Below is a small trained network, with its code and all its weights. Each question gives an input and a class and asks what happens when units are switched off, that is, made to give their printed mean instead of their output.

import numpy as np


def w(rows, s, z=0):
    codes = np.array(rows[::2]) - 128.0
    scale = np.full(codes.shape[1], s)
    scale[-1] = z or s
    return codes * scale


def norm(h):
    return h / np.sqrt((h * h).mean(-1, keepdims=True) + 1e-5)


def f(y):
    return y / 2 * (1 + np.tanh(0.7978845608 * (y + 0.044715 * y**3)))


def log_softmax(a):
    a = a - a.max(-1, keepdims=True)
    return a - np.log(np.exp(a).sum(-1, keepdims=True))


def net(x, mask):
    res = np.array(x, float).reshape(1, 8) / 4 @ E
    u = 0
    for l in range(4):
        y = f(norm(res) @ A[l][:, :-1].T + A[l][:, -1])
        res = res + np.where(mask[u : u + 4], y, B[l][:, -1]) @ B[l][:, :-1]
        u += 4
    return log_softmax(norm(res)[-1] @ U[:, :-1].T + U[:, -1])


A, B = {}, {}
E = w([
[176,115,172,180,65,126,75,144,85],'x0',
[173,68,141,85,135,169,194,148,171],'x1',
[196,122,119,175,202,128,38,196,150],'x2',
[136,118,150,7,155,207,138,85,147],'x3',
[86,137,80,91,151,159,198,96,147],'x4',
[164,68,192,110,162,133,206,108,103],'x5',
[160,131,148,122,82,2,96,55,45],'x6',
[60,118,190,171,28,122,93,180,138],'x7',
],0.0086)
A[0] = w([
[83,73,158,217,116,247,131,222,86,158],'0.n0',
[117,76,125,158,104,169,176,116,152,108],'0.n1',
[47,81,181,141,5,3,47,52,9,5],'0.n2',
[203,82,138,32,191,112,120,5,91,91],'0.n3',
],0.0064,0.0014)
B[0] = w([
[161,84,112,75,133,111,102,137,190,202],'0.n0',
[79,221,224,125,18,186,123,191,121,147],'0.n1',
[107,249,221,183,64,37,60,23,122,254],'0.n2',
[165,172,96,50,188,78,213,111,1,181],'0.n3',
],0.0071,0.0069)
A[1] = w([
[215,110,173,245,134,47,43,205,163,128],'1.n0',
[142,192,255,51,108,123,159,103,187,252],'1.n1',
[159,120,130,220,154,127,182,140,87,132],'1.n2',
[49,152,50,54,16,93,37,71,106,179],'1.n3',
],0.0046,0.0031)
B[1] = w([
[146,182,114,150,152,30,80,241,90,252],'1.n0',
[142,106,157,147,1,78,251,108,144,248],'1.n1',
[242,122,174,90,91,152,7,79,145,138],'1.n2',
[45,165,129,241,114,91,178,103,113,226],'1.n3',
],0.0079,0.0043)
A[2] = w([
[66,198,204,92,187,232,145,146,214,140],'2.n0',
[67,189,108,115,102,151,224,149,127,184],'2.n1',
[159,122,129,218,197,121,16,254,84,55],'2.n2',
[125,120,133,106,122,124,59,216,122,3],'2.n3',
],0.0063,0.0024)
B[2] = w([
[61,40,143,117,75,107,133,90,71,190],'2.n0',
[185,48,95,108,161,231,4,143,138,217],'2.n1',
[227,1,91,111,142,50,83,208,241,253],'2.n2',
[156,116,75,66,134,51,62,34,143,151],'2.n3',
],0.0082,0.0053)
A[3] = w([
[180,83,96,137,193,26,82,223,75,91],'3.n0',
[58,136,27,119,123,154,37,105,111,68],'3.n1',
[159,134,170,92,229,232,97,149,206,41],'3.n2',
[199,124,196,42,253,98,197,70,69,2],'3.n3',
],0.0065,0.0019)
B[3] = w([
[144,121,94,134,174,136,139,158,199,254],'3.n0',
[89,167,112,184,186,169,131,149,78,153],'3.n1',
[129,177,135,169,41,60,153,106,87,172],'3.n2',
[251,202,99,103,178,181,159,49,94,196],'3.n3',
],0.012,0.0055)
U = w([
[92,213,211,204,12,36,113,68,50,255],'0',
[198,91,112,141,134,57,51,224,195,183],'1',
[25,130,52,151,148,200,110,117,78,11],'2',
[226,154,100,35,148,147,206,35,36,174],'3',
[79,6,179,44,25,220,197,150,140,70],'4',
],0.011,0.00096)

Each question gives the input, the list of numbers given to net, and the class t.
The units are the neurons (one row each of A and B). Each row of codes is followed by its name. A weight is (code - 128) times the scale printed after its matrix; where a second scale follows, it is the last column's (A, B and U).
mask holds one flag per neuron, layer by layer. A switched-off neuron (its flag False) gives its mean, the last column of its row in B, instead of its output. The means were averaged over made-up inputs and are rounded, as every weight is.
A unit's drop is (log p(t) with every unit on - log p(t) with that unit switched off) / (log p(t) with every unit on - log p(t) with every unit switched off).
The circuit of an input: a set's keep is (log p(t) with only the set's units on - log p(t) with every unit switched off) / (log p(t) with every unit on - log p(t) with every unit switched off). Starting from the 12 units with the biggest drops (on a tie, the unit counted first), units are removed one at a time, each time the one whose removal leaves the highest keep (on an exact tie, the one counted first), for as long as the keep stays at least 0.8.
units of the circuit, in order: the units of the circuit, biggest drop first
k most important neurons: the k neurons with the biggest drops, biggest first
drop of u: that unit's drop, to one decimal
input [-3,5,4,3,1,3,-8,-3], class 4: units of the circuit, in order : [2.n0]
input [-1,0,6,-5,-3,5,8,-8], class 3: units of the circuit, in order : [0.n3; 3.n3]
input [7,5,-3,-7,3,4,-3,0], class 4: 3 most important neurons : [0.n1; 0.n2; 2.n2]
input [-1,-5,5,-3,-5,6,8,-7], class 3: units of the circuit, in order : [0.n3; 3.n3]
input [2,8,-6,5,5,-8,-7,-7], class 4: 2 most important neurons : [2.n0; 3.n3]
input [-3,7,7,7,-5,3,7,8], class 3: units of the circuit, in order : [0.n3; 3.n3; 2.n2]
input [1,5,0,1,0,2,2,4], class 4: 4 most important neurons : [1.n1; 3.n2; 1.n0; 3.n3]
input [2,4,-5,0,-4,-7,-4,-5], class 2: 2 most important neurons : [3.n1; 2.n2]
input [-1,8,-5,-4,-2,-1,-3,-5], class 4: 2 most important neurons : [0.n1; 3.n3]
input [-7,3,4,4,-3,-7,7,1], class 0: 2 most important neurons : [1.n3; 2.n2]
input [0,-6,7,6,7,4,-4,0], class 3: 2 most important neurons : [3.n3; 1.n3]
input [-3,5,-1,-5,-2,6,-3,-1], class 4: drop of 0.n1 : 0.7
input [-3,-3,1,-6,7,-1,-1,0], class 2: drop of 2.n2 : 0.1
input [-1,4,3,5,0,-4,-3,3], class 4: drop of 2.n3 : 0.0
input [-3,3,-2,3,-8,-3,-2,4], class 4: most important neuron : [0.n2]
